In the rows, 128 means zero.
131, 224, 143, 138, 129, 115, 100, 123, 122, 97, 119, 100, 108, 120, 138, 80, 156, 139, 136, 151, 57, 143, 136, 166, 156, 121, 149, 142, 131, 127, 146, 205, 115, 181
<101>
104, 147, 102, 113, 133, 158, 115, 101, 127, 99, 114, 95, 127, 118, 103, 121, 100, 98, 123, 144, 126, 123, 96, 159, 133, 146, 176, 141, 123, 127, 120, 195, 125, 146
<98>
80, 122, 92, 112, 137, 143, 148, 140, 128, 150, 121, 118, 142, 137, 100, 134, 129, 92, 164, 127, 95, 146, 93, 149, 161, 117, 141, 125, 108, 117, 155, 222, 176, 151
<95>
87, 125, 127, 136, 144, 119, 130, 127, 139, 96, 149, 102, 149, 108, 122, 97, 148, 84, 90, 167, 131, 132, 97, 128, 124, 116, 121, 113, 141, 182, 131, 174, 134, 121
<171>
120, 154, 156, 96, 154, 119, 118, 130, 138, 132, 183, 124, 157, 134, 120, 110, 165, 133, 140, 151, 108, 109, 130, 136, 122, 112, 123, 113, 125, 112, 148, 117, 128, 134
<101>
89, 115, 127, 112, 78, 168, 107, 104, 134, 168, 134, 90, 144, 88, 117, 107, 119, 67, 109, 152, 116, 129, 88, 152, 219, 152, 134, 160, 164, 173, 147, 156, 91, 130
<171>
119, 133, 101, 131, 151, 127, 125, 140, 123, 100, 176, 126, 134, 94, 130, 100, 152, 104, 116, 150, 126, 110, 114, 126, 116, 121, 114, 109, 129, 167, 123, 140, 133, 118
<98>
103, 117, 118, 118, 139, 160, 130, 148, 118, 116, 115, 106, 110, 122, 126, 83, 125, 122, 128, 129, 134, 158, 80, 166, 194, 184, 136, 116, 120, 162, 133, 198, 134, 124
<65>
66, 100, 125, 90, 136, 146, 118, 143, 141, 154, 131, 112, 136, 78, 121, 103, 115, 88, 139, 137, 98, 105, 49, 163, 196, 143, 129, 139, 110, 120, 141, 185, 131, 154
<95>
128, 112, 84, 122, 128, 162, 103, 116, 124, 102, 167, 127, 124, 128, 96, 128, 125, 63, 130, 145, 95, 108, 126, 143, 157, 152, 154, 147, 107, 139, 153, 181, 146, 109
<37>
123, 127, 85, 156, 159, 128, 148, 126, 146, 96, 136, 118, 143, 140, 131, 85, 152, 141, 110, 158, 127, 115, 94, 124, 109, 101, 117, 91, 134, 159, 109, 156, 133, 137
<98>
185, 123, 105, 157, 195, 104, 117, 181, 102, 97, 136, 93, 129, 119, 137, 108, 147, 114, 108, 146, 115, 120, 78, 117, 110, 129, 113, 136, 118, 175, 111, 242, 132, 138
<95>
73, 144, 101, 159, 105, 103, 94, 124, 142, 144, 183, 146, 132, 75, 121, 157, 115, 72, 83, 158, 103, 112, 213, 126, 42, 75, 145, 126, 126, 128, 135, 130, 78, 119
<95>
129, 114, 155, 155, 141, 96, 119, 135, 119, 153, 80, 151, 150, 138, 94, 105, 155, 108, 158, 129, 53, 187, 63, 149, 202, 155, 107, 155, 119, 101, 178, 226, 178, 192
<106>
176, 158, 87, 150, 136, 107, 106, 146, 123, 139, 142, 138, 147, 155, 97, 120, 146, 157, 120, 150, 91, 167, 145, 98, 107, 98, 140, 79, 170, 171, 130, 104, 130, 116
<98>
86, 105, 112, 129, 130, 142, 140, 134, 101, 174, 72, 96, 116, 112, 127, 110, 120, 114, 143, 122, 99, 143, 60, 135, 183, 151, 149, 129, 144, 137, 121, 200, 162, 167
<50>
132, 109, 85, 140, 143, 139, 102, 134, 133, 124, 137, 106, 160, 120, 136, 85, 156, 97, 123, 139, 138, 145, 111, 118, 113, 124, 109, 114, 150, 173, 140, 154, 136, 108
<95>
120, 149, 138, 126, 113, 121, 121, 116, 141, 83, 160, 107, 155, 126, 118, 110, 145, 106, 99, 156, 114, 150, 151, 134, 145, 102, 141, 118, 141, 180, 137, 185, 152, 129
<95>
110, 163, 115, 142, 124, 115, 113, 140, 136, 98, 180, 120, 146, 118, 106, 120, 154, 77, 116, 169, 78, 121, 135, 129, 114, 101, 135, 121, 127, 168, 162, 161, 139, 122
<50>
120, 125, 150, 121, 108, 154, 68, 131, 148, 137, 100, 112, 101, 119, 134, 112, 89, 114, 144, 128, 92, 148, 82, 143, 180, 181, 152, 142, 139, 138, 148, 161, 123, 111
<65>
97, 100, 118, 163, 133, 147, 88, 151, 131, 160, 118, 95, 144, 89, 148, 116, 124, 84, 156, 115, 108, 117, 100, 132, 104, 156, 146, 142, 78, 123, 139, 194, 148, 123
<65>
100, 130, 126, 125, 114, 125, 163, 151, 118, 180, 91, 123, 105, 116, 100, 139, 95, 97, 116, 107, 119, 127, 85, 131, 209, 164, 133, 96, 140, 106, 124, 203, 124, 169
<106>
96, 107, 140, 178, 107, 105, 128, 135, 131, 119, 153, 129, 121, 135, 122, 110, 168, 124, 113, 154, 80, 147, 151, 106, 113, 143, 124, 103, 115, 142, 126, 122, 150, 79
<65>
135, 145, 116, 142, 142, 135, 118, 132, 125, 99, 131, 121, 144, 122, 141, 110, 147, 113, 108, 153, 133, 110, 103, 128, 121, 106, 127, 122, 147, 170, 123, 153, 129, 123
<171>
99, 123, 100, 153, 144, 111, 154, 153, 119, 177, 81, 104, 136, 94, 147, 99, 144, 126, 136, 101, 129, 106, 63, 155, 146, 118, 112, 131, 109, 131, 116, 197, 98, 201
<101>
135, 140, 106, 130, 128, 127, 116, 148, 135, 129, 146, 102, 143, 104, 138, 93, 135, 125, 99, 148, 99, 133, 122, 116, 163, 123, 132, 104, 130, 167, 147, 143, 112, 130
<113>
120, 130, 95, 147, 147, 100, 79, 123, 154, 95, 102, 116, 140, 102, 150, 101, 132, 109, 89, 126, 124, 139, 129, 122, 79, 90, 132, 113, 141, 170, 173, 166, 102, 137
<37>
142, 173, 102, 121, 122, 126, 113, 150, 147, 132, 185, 126, 132, 146, 102, 132, 152, 84, 146, 165, 76, 97, 82, 124, 159, 96, 112, 119, 165, 168, 153, 126, 119, 116
<171>
125, 129, 81, 145, 122, 112, 124, 108, 156, 89, 192, 102, 130, 129, 109, 88, 155, 78, 96, 174, 77, 114, 99, 130, 176, 107, 114, 136, 130, 182, 147, 175, 99, 145
<113>
88, 93, 144, 127, 149, 134, 153, 148, 115, 164, 121, 92, 137, 114, 109, 116, 137, 86, 150, 141, 98, 140, 27, 150, 195, 180, 124, 157, 94, 123, 142, 219, 153, 143
<113>
114, 129, 79, 174, 148, 125, 137, 162, 138, 137, 127, 126, 156, 124, 138, 91, 161, 92, 112, 160, 110, 119, 113, 97, 88, 107, 102, 84, 143, 164, 138, 153, 147, 126
<50>
126, 112, 50, 189, 130, 166, 163, 173, 88, 218, 68, 136, 102, 128, 138, 150, 107, 99, 146, 107, 169, 147, 128, 105, 105, 156, 120, 127, 121, 155, 94, 161, 136, 80
<37>
110, 116, 119, 138, 144, 132, 105, 139, 121, 175, 108, 90, 137, 102, 104, 111, 124, 72, 129, 123, 124, 129, 72, 151, 139, 171, 144, 126, 138, 125, 132, 201, 122, 165
<37>
89, 138, 90, 103, 146, 154, 108, 110, 139, 160, 171, 99, 154, 109, 94, 116, 132, 61, 163, 138, 150, 94, 79, 133, 99, 138, 141, 117, 129, 122, 110, 122, 131, 119
<98>
104, 150, 103, 96, 122, 154, 101, 126, 154, 163, 181, 120, 176, 120, 116, 121, 126, 86, 127, 176, 109, 112, 166, 93, 101, 95, 133, 115, 140, 140, 154, 75, 141, 103
<50>
108, 111, 92, 140, 87, 144, 106, 117, 139, 135, 162, 157, 138, 125, 121, 152, 109, 79, 114, 168, 71, 131, 174, 114, 138, 98, 128, 165, 159, 141, 160, 119, 164, 135
<106>
95, 117, 88, 153, 98, 108, 116, 140, 152, 146, 100, 142, 151, 111, 137, 138, 127, 55, 105, 143, 116, 165, 151, 106, 96, 108, 89, 163, 139, 180, 185, 155, 118, 126
<65>
90, 129, 109, 130, 125, 148, 125, 131, 119, 143, 133, 116, 131, 106, 114, 108, 136, 73, 137, 144, 101, 122, 100, 137, 155, 150, 135, 127, 124, 136, 141, 175, 146, 134
<50>
88, 172, 107, 141, 143, 130, 112, 152, 140, 176, 122, 102, 140, 111, 111, 146, 104, 102, 172, 92, 139, 89, 76, 163, 90, 110, 168, 100, 95, 78, 126, 169, 114, 165
<106>
83, 113, 116, 123, 104, 165, 122, 136, 135, 154, 150, 122, 122, 105, 116, 121, 118, 88, 152, 126, 79, 120, 84, 146, 221, 139, 146, 108, 117, 145, 157, 192, 146, 118
<171>
119, 145, 99, 135, 130, 123, 125, 134, 142, 93, 154, 126, 139, 101, 128, 114, 139, 90, 105, 144, 115, 118, 118, 134, 130, 106, 116, 112, 138, 176, 159, 185, 113, 136
<98>
102, 122, 139, 122, 113, 143, 111, 147, 118, 183, 84, 93, 147, 97, 138, 104, 136, 104, 159, 113, 103, 149, 79, 126, 176, 164, 133, 141, 128, 142, 148, 162, 147, 124
<101>
92, 102, 127, 116, 86, 123, 87, 126, 135, 181, 87, 122, 111, 98, 110, 132, 102, 98, 150, 100, 62, 149, 75, 151, 202, 163, 129, 157, 143, 87, 196, 144, 106, 160
<106>
122, 79, 150, 182, 98, 112, 109, 117, 124, 134, 110, 130, 143, 99, 116, 130, 116, 89, 119, 131, 109, 154, 66, 176, 154, 165, 133, 190, 129, 153, 122, 165, 129, 181
<113>
70, 118, 182, 85, 150, 134, 112, 114, 148, 122, 120, 111, 176, 132, 113, 120, 139, 111, 158, 125, 121, 142, 63, 163, 146, 135, 161, 123, 110, 115, 172, 187, 164, 133
<101>
122, 140, 108, 127, 132, 120, 111, 148, 142, 126, 180, 117, 163, 111, 113, 108, 139, 108, 119, 143, 104, 143, 134, 129, 129, 113, 141, 92, 125, 158, 155, 128, 143, 139
<113>
118, 127, 110, 151, 114, 130, 117, 141, 115, 128, 119, 105, 136, 102, 114, 106, 137, 80, 133, 103, 123, 139, 84, 140, 177, 155, 138, 113, 122, 158, 141, 196, 142, 133
<106>
80, 77, 113, 144, 76, 144, 75, 83, 152, 133, 182, 110, 143, 84, 75, 118, 105, 25, 128, 124, 126, 139, 109, 164, 152, 172, 147, 146, 120, 151, 141, 131, 110, 121
<171>
94, 108, 124, 97, 127, 135, 98, 104, 130, 96, 161, 142, 110, 127, 92, 132, 119, 84, 156, 142, 97, 131, 96, 175, 155, 160, 140, 193, 87, 115, 145, 142, 143, 133
<65>
92, 119, 131, 117, 134, 134, 115, 121, 131, 152, 106, 102, 136, 107, 123, 108, 128, 100, 142, 125, 112, 142, 53, 155, 173, 154, 140, 145, 116, 124, 156, 178, 116, 144
<113>
121, 154, 121, 134, 145, 119, 118, 151, 142, 144, 171, 95, 147, 125, 112, 131, 133, 89, 99, 153, 119, 97, 127, 128, 113, 114, 147, 106, 118, 147, 131, 203, 88, 141
<65>
84, 83, 154, 184, 114, 142, 132, 142, 141, 129, 145, 135, 140, 126, 121, 96, 150, 84, 156, 174, 51, 144, 96, 142, 165, 174, 112, 161, 88, 130, 122, 190, 222, 138
<65>
137, 128, 90, 136, 133, 138, 117, 130, 131, 112, 184, 125, 147, 119, 126, 103, 149, 88, 103, 163, 108, 116, 137, 108, 143, 124, 126, 110, 133, 169, 139, 140, 129, 108
<113>
104, 125, 132, 117, 170, 113, 126, 129, 132, 143, 94, 140, 163, 112, 141, 111, 142, 91, 163, 118, 135, 144, 83, 145, 121, 117, 99, 167, 106, 128, 155, 203, 165, 187
<101>
126, 136, 93, 132, 131, 130, 97, 132, 137, 95, 177, 140, 117, 108, 114, 95, 133, 97, 91, 157, 93, 141, 176, 138, 136, 134, 125, 105, 139, 156, 166, 144, 120, 127
<37>
128, 155, 81, 141, 139, 122, 130, 123, 160, 118, 125, 111, 130, 163, 124, 100, 147, 139, 129, 116, 133, 144, 88, 130, 163, 69, 137, 74, 139, 206, 154, 193, 108, 111
<37>
111, 127, 101, 150, 133, 132, 121, 130, 136, 128, 153, 100, 153, 119, 129, 103, 144, 101, 100, 155, 132, 109, 111, 108, 123, 107, 131, 113, 134, 165, 119, 143, 120, 102
<106>
116, 123, 134, 148, 112, 143, 89, 149, 125, 153, 119, 116, 122, 97, 133, 116, 110, 90, 139, 124, 107, 130, 91, 156, 152, 168, 149, 135, 142, 148, 117, 179, 142, 159
<65>
146, 132, 89, 129, 152, 116, 112, 145, 131, 82, 151, 122, 147, 131, 95, 93, 138, 81, 101, 170, 94, 146, 113, 121, 129, 134, 120, 121, 139, 176, 151, 163, 153, 146
<50>
93, 134, 116, 113, 139, 157, 167, 139, 142, 91, 127, 128, 138, 137, 96, 136, 120, 78, 120, 165, 119, 98, 61, 159, 150, 155, 127, 132, 115, 121, 147, 196, 135, 126
<98>
99, 126, 118, 158, 100, 113, 109, 154, 141, 130, 177, 128, 151, 97, 120, 103, 156, 84, 114, 158, 44, 146, 161, 116, 152, 116, 125, 109, 126, 173, 171, 164, 149, 124
<101>
101, 103, 109, 145, 119, 171, 119, 149, 123, 142, 135, 105, 103, 113, 125, 118, 91, 120, 121, 134, 105, 128, 96, 167, 175, 169, 149, 130, 132, 120, 139, 178, 119, 133
<106>
111, 96, 110, 159, 101, 127, 126, 143, 131, 144, 166, 117, 132, 111, 126, 116, 146, 97, 104, 149, 60, 127, 136, 115, 169, 122, 118, 90, 177, 157, 153, 168, 152, 157
<171>
114, 130, 131, 131, 137, 128, 121, 122, 143, 98, 158, 129, 144, 137, 135, 99, 159, 115, 117, 159, 95, 130, 109, 126, 164, 103, 127, 119, 134, 184, 152, 183, 134, 104
<101>
109, 140, 134, 131, 123, 149, 112, 151, 134, 142, 165, 91, 131, 97, 119, 111, 120, 100, 133, 124, 97, 101, 100, 155, 180, 153, 147, 107, 110, 110, 152, 195, 121, 148
<106>
155, 167, 111, 146, 136, 113, 105, 129, 148, 153, 167, 61, 164, 129, 68, 104, 123, 25, 124, 151, 154, 135, 107, 100, 103, 154, 131, 111, 144, 169, 70, 189, 135, 140
<95>
